Here is a tiny trained network, its code and every weight. The questions are about switching its units off for an input and a class, where a switched-off unit gives its printed mean instead of its output.

import numpy as np


def w(rows, s, z=0):
    codes = np.array(rows[::2]) - 128.0
    scale = np.full(codes.shape[1], s)
    scale[-1] = z or s
    return codes * scale


def norm(h):
    return h / np.sqrt((h * h).mean(-1, keepdims=True) + 1e-5)


def f(y):
    return np.maximum(y, 0)


def log_softmax(a):
    a = a - a.max(-1, keepdims=True)
    return a - np.log(np.exp(a).sum(-1, keepdims=True))


def net(x, mask):
    res = np.array(x, float).reshape(1, 6) / 4 @ E
    u = 0
    for l in range(2):
        y = f(norm(res) @ A[l][:, :-1].T + A[l][:, -1])
        res = res + np.where(mask[u : u + 8], y, B[l][:, -1]) @ B[l][:, :-1]
        u += 8
    return log_softmax(norm(res)[-1] @ U[:, :-1].T + U[:, -1])


A, B = {}, {}
E = w([
[59,82,172,97,57],'x0',
[182,66,149,140,154],'x1',
[139,205,152,1,163],'x2',
[209,148,160,157,100],'x3',
[90,163,179,120,242],'x4',
[127,110,63,75,109],'x5',
],0.0081)
A[0] = w([
[17,122,157,153,255,250],'0.n0',
[116,141,160,99,138,147],'0.n1',
[112,76,179,174,89,39],'0.n2',
[66,90,173,241,84,47],'0.n3',
[69,85,40,193,234,10],'0.n4',
[189,228,198,162,148,150],'0.n5',
[116,202,116,63,214,148],'0.n6',
[163,90,191,139,97,67],'0.n7',
],0.0095,0.0022)
B[0] = w([
[143,164,141,75,202,254],'0.n0',
[97,147,163,108,119,159],'0.n1',
[43,86,139,81,139,166],'0.n2',
[40,115,101,177,125,196],'0.n3',
[175,88,93,80,114,198],'0.n4',
[136,168,145,155,80,213],'0.n5',
[2,105,184,157,115,230],'0.n6',
[76,106,71,100,108,159],'0.n7',
],0.0084,0.0075)
A[1] = w([
[87,168,97,2,88,186],'1.n0',
[149,15,152,129,131,237],'1.n1',
[11,201,124,175,95,63],'1.n2',
[93,195,154,122,85,116],'1.n3',
[162,64,60,45,36,38],'1.n4',
[214,233,125,187,149,85],'1.n5',
[201,48,115,154,240,2],'1.n6',
[159,134,223,163,133,97],'1.n7',
],0.0086,0.0032)
B[1] = w([
[172,143,115,110,78,254],'1.n0',
[127,70,58,80,152,194],'1.n1',
[153,99,93,143,199,228],'1.n2',
[239,145,202,169,64,191],'1.n3',
[157,254,16,146,192,198],'1.n4',
[130,161,114,237,108,182],'1.n5',
[231,67,151,126,73,160],'1.n6',
[105,40,84,132,153,162],'1.n7',
],0.0086,0.0062)
U = w([
[156,170,79,102,109,251],'0',
[86,190,189,76,204,249],'1',
[238,65,127,113,168,11],'2',
[163,190,155,204,141,117],'3',
[98,154,84,93,130,11],'4',
[191,142,208,88,26,131],'5',
[7,69,87,146,107,128],'6',
],0.014,0.0036)

Each question gives the input, the list of numbers given to net, and the class t.
The units are the neurons (one row each of A and B). Each row of codes is followed by its name. A weight is (code - 128) times the scale printed after its matrix; where a second scale follows, it is the last column's (A, B and U).
mask holds one flag per neuron, layer by layer. A switched-off neuron (its flag False) gives its mean, the last column of its row in B, instead of its output. The means were averaged over made-up inputs and are rounded, as every weight is.
A unit's drop is (log p(t) with every unit on - log p(t) with that unit switched off) / (log p(t) with every unit on - log p(t) with every unit switched off).
The circuit of an input: a set's keep is (log p(t) with only the set's units on - log p(t) with every unit switched off) / (log p(t) with every unit on - log p(t) with every unit switched off). Starting from the 12 units with the biggest drops (on a tie, the unit counted first), units are removed one at a time, each time the one whose removal leaves the highest keep (on an exact tie, the one counted first), for as long as the keep stays at least 0.8.
units of the circuit, in order: the units of the circuit, biggest drop first
most important unit: the unit with the biggest drop
k most important neurons: the k neurons with the biggest drops, biggest first
drop of u: that unit's drop, to one decimal
input [-6,4,-4,1,6,1], class 2: units of the circuit, in order : 1.n6
input [-8,1,-7,-5,-3,2], class 2: 2 most important neurons : 1.n6; 0.n6
input [-2,7,-7,3,-2,1], class 6: units of the circuit, in order : 0.n3; 0.n2
input [4,-8,7,8,4,-3], class 5: units of the circuit, in order : 1.n3; 1.n0
input [4,1,8,1,-1,4], class 5: units of the circuit, in order : 1.n0; 1.n3; 0.n0
input [-6,5,8,5,3,-7], class 3: units of the circuit, in order : 0.n5; 1.n5
input [-1,0,-7,-8,1,5], class 4: units of the circuit, in order : 0.n4; 0.n6; 1.n4
input [-6,5,-8,-5,0,-3], class 2: 3 most important neurons : 1.n6; 0.n6; 0.n4
input [-5,-4,8,8,2,0], class 3: units of the circuit, in order : 1.n5; 0.n5
input [-6,8,8,7,-7,-5], class 3: units of the circuit, in order : 1.n5; 0.n4
input [6,3,6,7,-5,0], class 0: 3 most important neurons : 1.n4; 0.n6; 0.n7
input [-3,0,-7,4,1,3], class 6: units of the circuit, in order : 0.n3; 1.n3
input [-1,-7,-5,2,7,6], class 1: 2 most important neurons : 0.n0; 0.n6
input [2,-4,-2,-5,3,-1], class 1: units of the circuit, in order : 0.n0
input [0,1,6,5,2,1], class 5: units of the circuit, in order : 1.n3; 0.n0
input [-6,-4,3,-3,-3,-5], class 3: 2 most important neurons : 1.n3; 0.n5
input [-7,4,2,8,6,6], class 3: 2 most important neurons : 1.n5; 0.n5
input [7,7,1,5,-7,7], class 0: 2 most important neurons : 1.n4; 0.n6
input [-4,3,-7,8,-6,-2], class 6: drop of 1.n1 : 0.1
input [-3,-7,-6,-6,5,-2], class 1: drop of 1.n3 : -0.1
input [3,-7,7,6,-1,-5], class 5: drop of 1.n3 : 0.2
input [7,7,-2,8,-1,-1], class 6: drop of 1.n7 : 0.0
input [-8,-5,2,8,-6,2], class 3: most important unit : 1.n5
